Here is a tiny trained network, its code and every weight. The questions are about switching its units off for an input and a target symbol, where a switched-off unit gives its printed mean instead of its output.

import numpy as np


def w(rows, s, z=0):
    codes = np.array(rows[::2]) - 128.0
    scale = np.full(codes.shape[1], s)
    scale[-1] = z or s
    return codes * scale


def f(y):
    return y / 2 * (1 + np.tanh(0.7978845608 * (y + 0.044715 * y**3)))


def softmax(a):
    e = np.exp(a - a.max(-1, keepdims=True))
    return e / e.sum(-1, keepdims=True)


def log_softmax(a):
    a = a - a.max(-1, keepdims=True)
    return a - np.log(np.exp(a).sum(-1, keepdims=True))


def net(x, mask):
    ids = ['αβεζηλπτψ'.index(c) for c in x.split()]
    T = len(ids)
    res = E[ids] + P[:T]
    q, k, v = (res @ M[0].T for M in (Q, K, V))
    z = softmax(np.where(np.tri(T) > 0, q @ k.T / 4**0.5, -1e9)) @ v
    res = res + np.where(mask[0], z, O[0][:, -1]) @ O[0][:, :-1]
    y = f(res @ A[0][:, :-1].T + A[0][:, -1])
    res = res + np.where(mask[1:9], y, B[0][:, -1]) @ B[0][:, :-1]
    return log_softmax(res[-1] @ U[:, :-1].T + U[:, -1])


Q, K, V, O, A, B = {}, {}, {}, {}, {}, {}
E = w([
[179,122,111,84,155,148,145,84,146],'α',
[72,104,69,62,121,134,191,72,143],'β',
[123,97,138,55,3,138,156,121,122],'ε',
[128,96,155,124,52,86,167,130,68],'ζ',
[98,165,155,93,128,173,98,95,100],'η',
[90,153,131,58,138,97,122,206,147],'λ',
[105,215,156,61,98,143,222,66,121],'π',
[45,95,176,217,112,134,190,70,181],'τ',
[145,166,152,126,154,47,160,128,169],'ψ',
],0.021)
P = w([
[107,64,56,76,230,232,182,194,3],'0',
[117,97,147,88,176,140,119,142,121],'1',
[103,91,160,113,155,152,116,113,137],'2',
[92,81,162,105,152,135,121,117,116],'3',
[76,75,168,104,151,114,116,116,132],'4',
[66,73,173,114,130,112,128,132,123],'5',
[54,70,186,117,124,128,125,118,137],'6',
[46,68,186,128,139,93,138,139,113],'7',
],0.0074)
Q[0] = w([
[147,111,128,116,151,128,122,139,88],'h1',
[138,167,178,6,121,87,166,86,101],'h1',
[225,173,37,202,164,130,43,181,86],'h1',
[179,174,49,207,113,145,52,177,105],'h1',
],0.026)
K[0] = w([
[121,141,126,136,114,135,144,147,134],'h1',
[112,113,131,197,164,216,251,175,108],'h1',
[124,151,184,119,92,91,91,56,221],'h1',
[80,112,168,135,89,99,107,54,240],'h1',
],0.025)
V[0] = w([
[184,76,157,204,138,96,190,254,99],'h1',
[189,54,179,154,102,200,126,174,132],'h1',
[46,210,173,130,85,161,145,230,119],'h1',
[113,139,182,204,183,200,107,151,98],'h1',
],0.011)
O[0] = w([
[64,62,92,120,144,253,229,190,65,138],'h1',
[165,171,246,105,112,159,176,175,153,8],'h1',
[151,145,73,220,38,241,137,110,130,105],'h1',
[120,41,177,133,39,183,99,113,156,81],'h1',
],0.0082,0.0013)
A[0] = w([
[129,115,189,193,110,65,192,44,20,64],'n1',
[136,147,75,162,114,179,161,175,155,2],'n2',
[141,153,149,138,95,118,98,99,175,101],'n3',
[157,102,181,110,111,173,149,168,158,102],'n4',
[229,125,102,50,132,178,81,128,72,114],'n5',
[193,125,73,64,95,137,63,254,138,75],'n6',
[144,169,47,173,72,118,117,150,148,78],'n7',
[218,104,84,118,173,189,125,108,173,85],'n8',
],0.012,0.0046)
B[0] = w([
[209,138,118,107,114,220,51,92,175,227],'n1',
[240,115,128,138,118,26,77,165,129,159],'n2',
[77,133,118,105,154,10,229,239,106,254],'n3',
[143,185,134,247,216,18,98,146,191,184],'n4',
[10,156,195,83,25,78,96,116,130,203],'n5',
[220,169,105,33,128,78,93,13,255,148],'n6',
[54,117,213,129,157,194,99,152,53,163],'n7',
[177,125,165,27,201,103,115,78,137,165],'n8',
],0.0086,0.0056)
U = w([
[126,69,224,93,142,120,168,69,97,40],'α',
[98,156,63,113,116,118,72,140,153,17],'β',
[137,227,157,120,76,161,227,77,110,40],'ε',
[140,117,160,155,153,113,192,179,69,229],'ζ',
[101,101,148,120,1,93,175,125,119,109],'η',
[188,90,150,135,82,131,99,130,47,176],'λ',
[32,169,164,143,118,150,84,142,78,149],'π',
[80,93,177,190,114,133,135,57,170,49],'τ',
[76,70,86,107,120,151,198,101,114,254],'ψ',
],0.0061,0.0032)

Each question gives the input, a string of symbols that net reads in full, and the target symbol t.
The units are the heads (4 rows each of Q, K, V and O) and the neurons (one row each of A and B). Each row of codes is followed by its name. A weight is (code - 128) times the scale printed after its matrix; where a second scale follows, it is the last column's (O, A, B and U).
mask holds one flag per unit, heads first, then neurons. A switched-off unit (its flag False) gives its mean, the last column of its rows in O or B, instead of its output. The means were averaged over made-up inputs and are rounded, as every weight is.
A unit's drop is (log p(t) with every unit on - log p(t) with that unit switched off) / (log p(t) with every unit on - log p(t) with every unit switched off).
The circuit of an input: a set's keep is (log p(t) with only the set's units on - log p(t) with every unit switched off) / (log p(t) with every unit on - log p(t) with every unit switched off). Starting from all 9 units, units are removed one at a time, each time the one whose removal leaves the highest keep (on an exact tie, the one counted first), for as long as the keep stays at least 0.8.
units of the circuit, in order: the units of the circuit, biggest drop first
unit that matters most: the unit with the biggest drop
k most important neurons: the k neurons with the biggest drops, biggest first
drop when u is switched off: that unit's drop, to one decimal
input η α α α ψ ε α, target η: units of the circuit, in order => [h1 n3]
input α η λ α, target α: units of the circuit, in order => [h1]
input λ η ψ ε π α, target λ: units of the circuit, in order => [h1 n2]
input η η ζ ψ τ η π, target η: units of the circuit, in order => [h1 n3]
input ε τ π η λ, target ε: units of the circuit, in order => [h1 n6]
input λ η ζ, target λ: units of the circuit, in order => [n2 h1 n1]
input τ ψ ε ψ β α, target τ: units of the circuit, in order => [h1 n4]
input α η ζ α λ, target α: units of the circuit, in order => [h1 n6]
input ζ α ψ, target ζ: units of the circuit, in order => [h1 n4]
input τ λ ε, target τ: units of the circuit, in order => [n4 h1]
input ζ η β η ψ π ε β, target ζ: units of the circuit, in order => [h1 n2 n4]
input λ ε η η ψ ψ π η, target λ: 2 most important neurons => [n2 n3]
input π β α τ ε ε ε, target π: units of the circuit, in order => [n7 h1]
input α ψ η η α η λ ζ, target λ: unit that matters most => n1
input η ψ η α β λ, target η: 2 most important neurons => [n3 n1]
input λ λ ψ η ε, target λ: drop when n2 is switched off => 1.1
input ε ε ζ, target ε: drop when n7 is switched off => 0.0
input β ψ ψ ψ β, target β: drop when h1 is switched off => 1.3
